After every row comes roughly how far along a hidden order it lies, from 0 to 10.
In the rows, 100 means zero.
[103 109  91  95 116  92 115  96  83  90 109  95  97  94 106 109  86  78
  84 114 110 112 102  77  99  95  97  93 111  88 101  72  80  80 104  93
  91  99  89 104  95 103  94  96 101  98 110  91  50  98  73  71  75 104
 101  75 102 115 109 100  92  89 105 109 108 138 101  92 110 107 107 100
 113  99  75 105 144 121 110  94 112 108  87  73  59 142 100  98  80 119
  87  95 103  99  68 106  98 104  88  99  90  97 100 133 130 100 105 104
  79 119 101  98  90  87  93  93  96 106 107  98  87  89  50  97  85 115
  97 103  69  91 139  96 104 110  88 112  94]  2
[ 93  99  94 105  90  93  92 109  74  92 102 121  44  95 119 100 104 100
 108  82  63 110 103  97 100 103  80  95  53  96 107  98  99  48  96  81
  78 103  94 105  90 141  86 102 109  85  99 117  74 126 116  92 109 100
 102 107 106  83  98 106  94 102  95  85  98 159  96  84 109 123  65 104
 104  99  81  76  94 160  74 109  85 101  94  95  83 124  93 101  99 107
 105 100 112 108 124  88  75  96  99  83 102 109 100  96  81 103 119  89
  66 116  98  75  83  98 123  64 102 104 101 105 110  80 114 102  78  90
  96 102 112  84 113  97 116 111  95  64 113]  0
[111  94 112 107 102 113 109 104 139  91  99  81 117 112  93 106 107  91
  79  92  87 108 111  92 101 108 101  95  77  87  87  90 109  93  96 103
  97 131 101  98  92 149 110 112  84 108  77  92  75 123  90  69 112 103
 102  96 103  85 107  99  87 106  93 105  96 141  75  84  94 112 116 106
  86 107 100 112  88 144 106 111 104  93 102  89 108  93  91 100 119 120
  98  85  75 113 133  94 105  98 107  95 115 106 115  84 104 104 103  54
  85 101 103 169  91 115 100  86  98 105  82  86 111  96 152 101  98 127
 105  78 135  71 124 102  89  93  97  78 103]  5
[ 98  99  99  97  94  98 105 107 109 109  98  84  91 107  99 100  95 107
  86  77 113  84  86  97  99 114  79 110  86  81  77  91 106  65 101 114
  96 132 101 100 108  78 114  94 105  93 106  92 109 125 119  76 115 100
 106  81  96 113  98 102 115 102  94  98 100  86  97  90  76 138 116 106
  89  88 115  87 117 102  86  65  92 101  84  85  70  88  96 103  97 106
 106 101 114  88 185  94 101  95  93 105 101 112  99  58 107  98  77 147
  76  98  99 122 101 120  76 131 107  96 122  96  80 101  96 108  90  80
  98 103  79  77  89  98  93  78 104  63  94]  7
[ 89 104  90  72 129 100  88  99 112  95  93 105  81 101 107  97 111  74
 108 108  86 110  93 123  90  94 111 103  58 102 122 107  84 112  93  91
 143 105  83 102  93  75  89  99 100 128  97  98 200 103 119 106 107 107
  98  99  98  79  97 101 143 109 103  99  89  36 110  97  86 200 107  76
 109 160 103  98  55 105 119 108  85 115  94 101  91 142 105  98  86 105
  99 107 102  63 200  99 108  96  94  90 105  85 100 140  77 100 106  61
 154 107 105  61  99 104 102  76  90 101  97  85 129  89  41  91 115 104
  95  76  60  83  93 100  97 101  95  75  99]  3
[ 93  97  94 100  82  92 120 102 107  88  99  95 164  89 118 123  90 114
 102 119 107  91 117  78 111  70  92 112 101  85 102  74  96 137  98 116
  91 113  81 106 100  75  85 105 116 103  93  82 141 119  99 124  89 105
  96  64 102 102 103  93  71 106 105  85 113  55  68 105 113 102 122 100
 102 133 101  88 110  92 120 129  89 101 123  81 104  86 108  85 107  86
 107 105  82  61  81 101  95  99 102 105 113 104  83 111  99 106 109  70
  98  88 103  57 108 106 110 107 103 102 127  70  99 109 131  95  95  45
  81  96  92 121  84 106 106  96 100  94  92]  9
[ 91 101  94  80  88  87  94 109  80 108 112  93  45  97  92  89 100 111
  94 109  81 112  91 101 104  81 139  88 103 118 107 100 101 141  99 106
  82 117 107  94  94  71 110  87 103 104 107 110  93  94 126 120 121 100
  91  98 101  78 105 100  78  93 100  90 100  58 117  94  87 146  83 104
 101 194  86  94 111  71 134  95  98 103  78 125  88 129  95 115 118  98
  97 100 124 106 132  96 113 103 100 106 103  98 106 108  95  83 101 125
 105 106 101  92  92 139  81 113 104 107  97 100  47  86 107  94  99  75
 110 103 105  76 124  94  89 115 109  60 114]  2
[106 111 101 115  66  92  98  90 142 105  99  94 138  99  92  99  90 106
  91  97  73 114 110 111  87 116 107  97 100 132  94 102 113 107 101  93
  46 102  74 100  96  93 106  97 102 127  97  99  98  95 170  89 117 100
 119  85  94  96 101 107 126 102 104 112  91 120 112  87  97 158 102 112
 103  39 104 119  93  71 102 113  87 116 107  99 123 107 101 113 106 106
 111 106 134 136  86  95 112 106  98  90 129 102  80 121 104  99  97 106
 101  87  97 141  79  88 106  99  85  91 117 101  89  92 122 109 113  80
  91  92  76  82 138 102  98  80  94  76 106]  2
[ 70 107  98  99  74 102  87  93 122 106 113 134 107 109 102 104  90  87
 100 119  95 105 106 111 100 109  80 123  87  74  86 123  90 100 101  96
 128 119  85 100  95  85  96  87  92  96  68  90  66 122  79  23 102 116
  68 120 112 112 102 104 111  97 112 128  96 111 107 102 105  80 109 112
 100  82  99  88  89  94  96  99  91  92  70  97 114 112  97  93  97 108
 117 114 105  74  69  98 108 101  95  94 109  97 100 100  98 107  76 110
  98 111 103 117 119 111  88 100 100 107 106  96 105 100 116 102 110 108
  98  77  90 117  62 102  99  93 107  72 101]  8
[ 76  88  91 109  33  91  91 102 143  95 100  88 111 105  81 114 113  80
  87  63  82 113 100  92  99  83  88 103 108 147 116  94  97 107  97 101
  95 117  95  99  95  67 108  89  97  93 113  92  48  80 100  98  79  98
 106 124 104  99 123  97 112  97  99  94  96  88 101 105 120 125  79  74
  97  71 101 133 131  93  82 111 127  92  95  92 123  77 100 115 101 100
 117 105 105 101  18 108  95  90 102  92 119 102 105  70 128 117  90 128
  51  85 101  94  76 102  80  97 109  97 118 111 137  92  72  99  86 127
 100 106 106  77 105  96 102  96 101 135  93]  2
[ 70 104  96  93  77 100  95 118 118  98  89 102 113 112 133  95 106  99
  95  79  97 102  86  98 105  93 120 109 103 105  95  98 110 155 101 109
  90 107  86 103  88  79  78  97  95 110  83  87  58 135 133 109  97  98
 110  87 108 102  85  86  85 101  87 122 112 111  99 115  53  67  87 101
  96 127  96 120  83 122  96 110 108  97  84 109 136  95  91 110  96  99
 109  95  80  99 167 103  91 102 102  95 121  96 111  67 107 104 108  62
  79  89  97 100 129 123 118  91 103  98  93 104  64  77  90  93 113 137
 101 111 120 117 118 101  81 107 108  93 105]  10
